Below are the code and all the weights of a small trained network. Each question names an input and a class and asks about switching units off, where a switched-off unit gives its printed mean instead of its output.

import numpy as np


def w(rows, s, z=0):
    codes = np.array(rows[::2]) - 128.0
    scale = np.full(codes.shape[1], s)
    scale[-1] = z or s
    return codes * scale


def norm(h):
    return h / np.sqrt((h * h).mean(-1, keepdims=True) + 1e-5)


def f(y):
    return y / 2 * (1 + np.tanh(0.7978845608 * (y + 0.044715 * y**3)))


def log_softmax(a):
    a = a - a.max(-1, keepdims=True)
    return a - np.log(np.exp(a).sum(-1, keepdims=True))


def net(x, mask):
    res = np.array(x, float).reshape(1, 8) / 4 @ E
    u = 0
    for l in range(2):
        y = f(norm(res) @ A[l][:, :-1].T + A[l][:, -1])
        res = res + np.where(mask[u : u + 4], y, B[l][:, -1]) @ B[l][:, :-1]
        u += 4
    return log_softmax(norm(res)[-1] @ U[:, :-1].T + U[:, -1])


A, B = {}, {}
E = w([
[219,159,92,128,69,70,188,121,115],'x0',
[99,70,86,1,148,127,183,62,181],'x1',
[130,124,129,125,127,131,137,133,140],'x2',
[160,157,108,128,132,176,114,67,112],'x3',
[93,76,132,209,157,99,228,59,56],'x4',
[168,103,238,80,57,147,154,94,105],'x5',
[113,112,142,137,119,107,124,145,133],'x6',
[179,156,169,166,226,102,135,89,182],'x7',
],0.008)
A[0] = w([
[127,69,31,121,47,238,131,156,57,89],'0.n0',
[70,178,2,195,153,116,124,155,189,3],'0.n1',
[46,124,201,111,160,227,123,126,149,86],'0.n2',
[105,164,20,160,186,156,169,164,153,11],'0.n3',
],0.0073,0.0045)
B[0] = w([
[78,232,113,74,142,92,125,104,77,253],'0.n0',
[156,104,255,109,12,197,212,117,147,228],'0.n1',
[175,140,70,202,72,171,69,61,171,222],'0.n2',
[175,121,201,100,92,219,126,30,123,184],'0.n3',
],0.011,0.0031)
A[1] = w([
[184,198,185,141,254,94,137,79,208,25],'1.n0',
[231,168,68,108,80,43,203,140,134,41],'1.n1',
[102,69,61,23,143,104,178,54,221,3],'1.n2',
[201,182,113,31,126,159,39,208,200,66],'1.n3',
],0.0077,0.0036)
B[1] = w([
[5,188,102,8,50,101,111,163,105,196],'1.n0',
[91,18,99,157,133,223,1,88,143,194],'1.n1',
[214,167,123,191,97,69,130,200,168,220],'1.n2',
[126,99,163,161,210,86,189,71,73,255],'1.n3',
],0.013,0.0052)
U = w([
[53,183,108,20,76,120,102,136,113,104],'0',
[191,102,254,81,58,184,156,69,167,80],'1',
[121,75,66,153,160,182,5,80,219,75],'2',
[129,92,130,132,254,85,208,74,96,134],'3',
[135,133,142,124,128,115,116,123,161,253],'4',
[187,209,113,177,113,94,107,174,165,140],'5',
[139,142,141,102,110,129,115,87,150,145],'6',
],0.0096,0.0054)

Each question gives the input, the list of numbers given to net, and the class t.
The units are the neurons (one row each of A and B). Each row of codes is followed by its name. A weight is (code - 128) times the scale printed after its matrix; where a second scale follows, it is the last column's (A, B and U).
mask holds one flag per neuron, layer by layer. A switched-off neuron (its flag False) gives its mean, the last column of its row in B, instead of its output. The means were averaged over made-up inputs and are rounded, as every weight is.
A unit's drop is (log p(t) with every unit on - log p(t) with that unit switched off) / (log p(t) with every unit on - log p(t) with every unit switched off).
The circuit of an input: a set's keep is (log p(t) with only the set's units on - log p(t) with every unit switched off) / (log p(t) with every unit on - log p(t) with every unit switched off). Starting from all 8 units, units are removed one at a time, each time the one whose removal leaves the highest keep (on an exact tie, the one counted first), for as long as the keep stays at least 0.8.
units of the circuit, in order: the units of the circuit, biggest drop first
unit that matters most: the unit with the biggest drop
top k neurons: the k neurons with the biggest drops, biggest first
top k neurons in layer l: the k neurons of layer l with the biggest drops, biggest first
input [-7,7,-4,6,-5,-6,4,7], class 0: units of the circuit, in order -> 1.n0
input [8,-2,6,5,4,-6,2,-6], class 2: top 3 neurons -> 1.n1, 1.n0, 1.n3
input [3,5,3,1,-1,-6,1,1], class 1: top 2 neurons -> 0.n1, 0.n3
input [0,-3,0,-3,4,1,3,-4], class 0: units of the circuit, in order -> 1.n3, 0.n0
input [-4,-6,6,-1,-8,-8,4,0], class 1: top 3 neurons in layer 0 -> 0.n1, 0.n3, 0.n0
input [2,7,5,-2,3,5,3,6], class 5: top 2 neurons -> 1.n2, 0.n1
input [-3,-8,8,-4,-1,-1,-2,8], class 0: top 2 neurons -> 1.n0, 1.n2
input [3,6,0,6,8,-8,0,6], class 1: top 2 neurons in layer 0 -> 0.n3, 0.n1
input [7,2,-4,4,4,3,-6,-8], class 0: top 3 neurons -> 0.n0, 1.n3, 0.n2
input [-7,8,1,6,-1,4,3,4], class 5: top 4 neurons -> 1.n2, 1.n1, 0.n3, 0.n1
input [6,6,-5,3,-6,6,-3,7], class 0: top 2 neurons -> 1.n0, 0.n1
input [3,8,0,4,-2,1,-6,-7], class 5: top 3 neurons -> 1.n2, 1.n0, 0.n1
input [-6,2,-2,3,-8,4,-8,-7], class 3: units of the circuit, in order -> 1.n3, 0.n1
input [-6,3,0,7,-8,5,7,4], class 3: units of the circuit, in order -> 1.n3
input [2,8,-8,6,3,6,-3,4], class 5: top 4 neurons -> 1.n2, 0.n1, 0.n3, 1.n3
input [-7,1,8,-8,-4,-8,4,3], class 1: units of the circuit, in order -> 0.n1, 0.n3
input [-6,4,-2,0,-7,3,1,7], class 0: top 2 neurons in layer 1 -> 1.n0, 1.n1
input [7,-5,7,7,-2,2,-1,7], class 0: top 2 neurons -> 1.n0, 0.n2
input [-4,7,-1,3,-4,-6,6,6], class 5: top 3 neurons -> 1.n2, 1.n1, 0.n0
input [-8,-1,4,-3,6,5,3,-6], class 2: unit that matters most -> 0.n2
input [4,7,5,2,4,-3,-2,-1], class 5: top 2 neurons in layer 1 -> 1.n2, 1.n3
input [3,-3,3,5,-8,5,0,3], class 3: units of the circuit, in order -> 1.n3, 0.n1
input [-6,8,7,-5,-2,-8,-4,1], class 1: top 2 neurons -> 0.n1, 0.n3
input [-7,6,8,-6,7,0,4,-2], class 2: top 2 neurons -> 0.n2, 1.n3
input [8,7,7,7,6,2,3,8], class 0: top 2 neurons in layer 0 -> 0.n1, 0.n2
input [4,8,-7,-2,-6,-6,2,-6], class 5: top 2 neurons in layer 1 -> 1.n2, 1.n0
input [1,-4,-6,3,-7,0,-7,4], class 3: unit that matters most -> 1.n3
